Below are the code and all the weights of a small trained network. Each question names an input and a target symbol and asks about switching units off, where a switched-off unit gives its printed mean instead of its output.

import numpy as np


def w(rows, s, z=0):
    codes = np.array(rows[::2]) - 128.0
    scale = np.full(codes.shape[1], s)
    scale[-1] = z or s
    return codes * scale


def f(y):
    return y / 2 * (1 + np.tanh(0.7978845608 * (y + 0.044715 * y**3)))


def softmax(a):
    e = np.exp(a - a.max(-1, keepdims=True))
    return e / e.sum(-1, keepdims=True)


def log_softmax(a):
    a = a - a.max(-1, keepdims=True)
    return a - np.log(np.exp(a).sum(-1, keepdims=True))


def net(x, mask):
    ids = ['βγδζηλμξπστφω'.index(c) for c in x.split()]
    T = len(ids)
    res = E[ids] + P[:T]
    u = 0
    for l in range(2):
        q, k, v = (res @ M[l].T for M in (Q, K, V))
        z = softmax(np.where(np.tri(T) > 0, q @ k.T / 2**0.5, -1e9)) @ v
        res = res + np.where(mask[u], z, O[l][:, -1]) @ O[l][:, :-1]
        u += 1
        y = f(res @ A[l][:, :-1].T + A[l][:, -1])
        res = res + np.where(mask[u : u + 8], y, B[l][:, -1]) @ B[l][:, :-1]
        u += 8
    return log_softmax(res[-1] @ U[:, :-1].T + U[:, -1])


Q, K, V, O, A, B = {}, {}, {}, {}, {}, {}
E = w([
[105,78,177,48,8,118,11,155,118,203,159],'β',
[97,32,206,97,41,91,94,131,37,245,137],'γ',
[247,220,5,169,142,158,65,54,59,148,118],'δ',
[198,245,99,78,165,236,160,202,65,101,20],'ζ',
[148,175,152,158,165,178,239,210,21,140,8],'η',
[115,15,200,132,77,234,218,238,112,194,82],'λ',
[152,140,156,89,25,231,5,217,193,125,127],'μ',
[176,146,53,90,61,161,44,143,15,150,122],'ξ',
[222,216,64,59,36,246,59,248,163,66,35],'π',
[7,62,227,22,86,34,29,72,10,252,167],'σ',
[16,198,235,196,188,95,194,224,14,111,28],'τ',
[10,115,25,11,6,130,36,251,246,161,181],'φ',
[51,125,210,197,161,158,111,252,14,248,200],'ω',
],0.0033)
P = w([
[117,75,187,176,81,161,193,252,136,125,169],'0',
[212,216,26,48,52,195,37,108,54,203,36],'1',
[211,209,9,71,43,168,52,161,43,207,52],'2',
[194,200,17,70,60,161,55,175,40,206,42],'3',
[181,203,24,73,59,174,56,186,42,206,59],'4',
[162,212,31,78,63,184,55,190,49,206,53],'5',
[131,195,75,60,63,185,53,193,49,199,69],'6',
[135,191,97,68,78,195,51,213,50,202,75],'7',
[99,186,135,63,57,192,62,200,58,199,81],'8',
[92,178,141,55,72,203,73,212,58,209,81],'9',
[85,188,170,47,75,197,67,199,55,201,76],'10',
[37,121,215,59,75,214,102,226,66,206,108],'11',
[74,190,177,37,84,219,79,194,64,176,62],'12',
[85,209,151,15,98,207,48,164,61,181,60],'13',
],0.0032)
Q[0] = w([
[23,4,250,235,227,4,251,41,252,4,250],'L0H1',
[23,4,250,235,227,4,252,41,252,4,250],'L0H1',
],0.0033)
K[0] = w([
[251,249,5,43,124,88,7,5,4,212,9],'L0H1',
[251,249,5,42,123,88,7,5,4,213,9],'L0H1',
],0.0033)
V[0] = w([
[245,250,5,9,39,222,22,151,251,10,58],'L0H1',
[240,240,101,244,244,194,250,116,14,22,9],'L0H1',
],0.0033)
O[0] = w([
[246,5,4,6,4,239,245,110,249,41,6,255],'L0H1',
[251,248,243,246,229,249,244,127,14,6,5,42],'L0H1',
],0.0033,0.00089)
A[0] = w([
[5,6,97,7,10,6,45,250,155,251,250,246],'L0N1',
[13,232,223,211,180,62,8,247,6,237,249,238],'L0N2',
[199,205,218,218,44,250,221,251,23,57,21,252],'L0N3',
[23,240,234,231,200,81,12,247,5,222,248,244],'L0N4',
[189,15,87,15,4,243,233,250,218,132,30,251],'L0N5',
[71,84,117,11,5,202,31,248,47,249,93,250],'L0N6',
[49,85,105,5,5,211,85,251,72,243,22,255],'L0N7',
[83,243,234,85,114,245,134,250,6,187,11,254],'L0N8',
],0.0033,0.0032)
B[0] = w([
[14,106,5,20,6,48,28,44,170,249,212,192],'L0N1',
[73,224,149,227,219,36,5,99,12,244,248,176],'L0N2',
[247,218,129,199,178,233,152,240,33,61,4,204],'L0N3',
[111,232,189,238,233,43,5,105,10,239,247,174],'L0N4',
[229,46,14,66,5,233,148,222,167,96,7,215],'L0N5',
[90,158,46,65,8,194,45,192,61,211,85,250],'L0N6',
[79,156,51,43,6,204,73,212,80,193,31,255],'L0N7',
[137,235,181,129,144,220,76,235,10,146,8,234],'L0N8',
],0.0033,0.0088)
Q[1] = w([
[108,4,252,252,252,4,251,4,252,4,252],'L1H1',
[103,4,252,252,252,4,252,4,252,4,252],'L1H1',
],0.0033)
K[1] = w([
[21,207,209,16,55,218,67,251,16,215,24],'L1H1',
[21,207,210,17,55,217,67,251,16,215,24],'L1H1',
],0.0033)
V[1] = w([
[17,244,236,252,251,10,12,23,5,236,249],'L1H1',
[12,16,11,4,6,20,10,25,222,250,239],'L1H1',
],0.0033)
O[1] = w([
[54,40,18,237,223,37,9,8,11,28,8,254],'L1H1',
[248,5,77,9,250,13,23,231,241,231,28,159],'L1H1',
],0.0033,0.0023)
A[1] = w([
[244,154,229,29,153,121,219,220,252,231,228,60],'L1N1',
[15,117,30,180,92,109,75,23,58,31,37,132],'L1N2',
[210,193,113,211,94,190,85,149,48,128,135,251],'L1N3',
[28,207,248,130,38,199,234,136,108,90,225,128],'L1N4',
[128,186,252,119,68,191,249,131,221,118,252,54],'L1N5',
[175,11,72,96,247,16,44,166,102,154,14,100],'L1N6',
[4,230,134,232,19,198,225,17,41,5,176,147],'L1N7',
[12,18,22,242,245,18,46,5,58,5,12,11],'L1N8',
],0.0033,0.0021)
B[1] = w([
[20,230,185,45,237,13,238,239,58,201,21,186],'L1N1',
[88,216,205,68,203,49,206,135,101,166,45,216],'L1N2',
[190,92,106,220,105,138,85,164,92,98,200,214],'L1N3',
[45,53,222,127,220,211,52,92,165,92,200,203],'L1N4',
[249,190,235,104,199,209,75,8,215,197,228,180],'L1N5',
[117,23,225,115,223,212,48,50,194,94,198,240],'L1N6',
[74,8,238,121,87,5,183,230,250,4,123,192],'L1N7',
[172,207,114,9,23,152,247,6,166,63,134,255],'L1N8',
],0.0033,0.015)
U = w([
[204,14,133,206,172,161,30,160,184,141,162,97],'β',
[93,175,106,79,135,173,173,16,68,144,120,22],'γ',
[255,139,29,166,52,171,125,130,74,123,92,191],'δ',
[54,184,13,111,63,80,215,166,187,145,101,221],'ζ',
[129,71,187,76,190,126,126,64,212,72,115,14],'η',
[111,180,167,109,79,6,242,133,133,82,69,86],'λ',
[146,77,168,128,169,142,113,84,131,134,105,110],'μ',
[93,93,180,89,210,17,182,218,207,124,91,24],'ξ',
[150,225,174,72,178,164,211,84,157,180,164,45],'π',
[103,210,59,233,156,145,54,180,50,207,206,146],'σ',
[171,54,203,162,97,167,85,59,237,44,239,250],'τ',
[20,98,201,186,177,91,123,234,121,87,86,98],'φ',
[121,57,72,138,79,157,171,128,95,88,186,181],'ω',
],0.0032,0.0019)

Each question gives the input, a string of symbols that net reads in full, and the target symbol t.
The units are the heads (2 rows each of Q, K, V and O) and the neurons (one row each of A and B). Each row of codes is followed by its name. A weight is (code - 128) times the scale printed after its matrix; where a second scale follows, it is the last column's (O, A, B and U).
mask holds one flag per unit, layer by layer, with each layer's heads first. A switched-off unit (its flag False) gives its mean, the last column of its rows in O or B, instead of its output. The means were averaged over made-up inputs and are rounded, as every weight is.
A unit's drop is (log p(t) with every unit on - log p(t) with that unit switched off) / (log p(t) with every unit on - log p(t) with every unit switched off).
The circuit of an input: a set's keep is (log p(t) with only the set's units on - log p(t) with every unit switched off) / (log p(t) with every unit on - log p(t) with every unit switched off). Starting from the 12 units with the biggest drops (on a tie, the unit counted first), units are removed one at a time, each time the one whose removal leaves the highest keep (on an exact tie, the one counted first), for as long as the keep stays at least 0.8.
units of the circuit, in order: the units of the circuit, biggest drop first
most important unit: the unit with the biggest drop
k most important neurons: the k neurons with the biggest drops, biggest first
top k neurons in layer l: the k neurons of layer l with the biggest drops, biggest first
input φ η ω σ σ ω π φ λ β ζ π, target ξ: 3 most important neurons -> [L0N8; L1N1; L0N1]
input λ ζ λ, target σ: units of the circuit, in order -> [L0H1; L1N8; L1N7]
input λ λ φ φ ω π π, target σ: units of the circuit, in order -> [L0H1; L1N8; L1N7]
input β π ξ ω ξ π ω π σ π, target β: top 2 neurons in layer 1 -> [L1N6; L1N8]
input λ η ω μ ω η λ μ, target σ: top 2 neurons in layer 1 -> [L1N8; L1N7]
input ζ π η φ τ ω μ ω β μ τ λ, target τ: most important unit -> L1H1
input τ π π π λ β ζ μ π ζ τ η η, target λ: 2 most important neurons -> [L1N7; L1N8]
input η η μ μ ω β φ η ζ ζ, target φ: 2 most important neurons -> [L1N7; L1N8]
input σ π ω ζ σ π ω ζ ξ λ β π, target η: 2 most important neurons -> [L1N6; L1N8]
input λ β β, target σ: 2 most important neurons -> [L1N8; L1N7]
input δ π γ φ η μ γ π, target δ: top 2 neurons in layer 0 -> [L0N5; L0N8]
input σ γ γ, target η: 3 most important neurons -> [L1N6; L1N8; L0N1]
input η λ τ δ ζ, target φ: 2 most important neurons -> [L1N7; L0N1]
input η π ζ μ φ π π φ γ μ, target φ: 3 most important neurons -> [L1N7; L0N7; L1N8]
input φ τ ω γ ζ φ β τ η, target ξ: 2 most important neurons -> [L0N8; L1N1]
input π β μ ζ ω ζ, target π: 3 most important neurons -> [L1N5; L0N5; L1N1]
input η γ β λ φ φ, target φ: 3 most important neurons -> [L1N7; L0N7; L0N6]
input π γ π ω τ ω ξ γ δ β π, target δ: most important unit -> L0N5
input φ ω ζ π η γ β ω ζ β π λ ζ, target ξ: 3 most important neurons -> [L0N8; L1N1; L0N1]
input λ π ζ δ π δ ξ π, target σ: most important unit -> L0H1
input β π τ μ π, target β: top 3 neurons in layer 0 -> [L0N8; L0N1; L0N3]
input φ ω ω λ λ η ζ β γ β ω, target ξ: top 3 neurons in layer 0 -> [L0N8; L0N1; L0N3]
input ω β β π π ω ξ ω ω φ ζ, target γ: top 2 neurons in layer 0 -> [L0N4; L0N2]
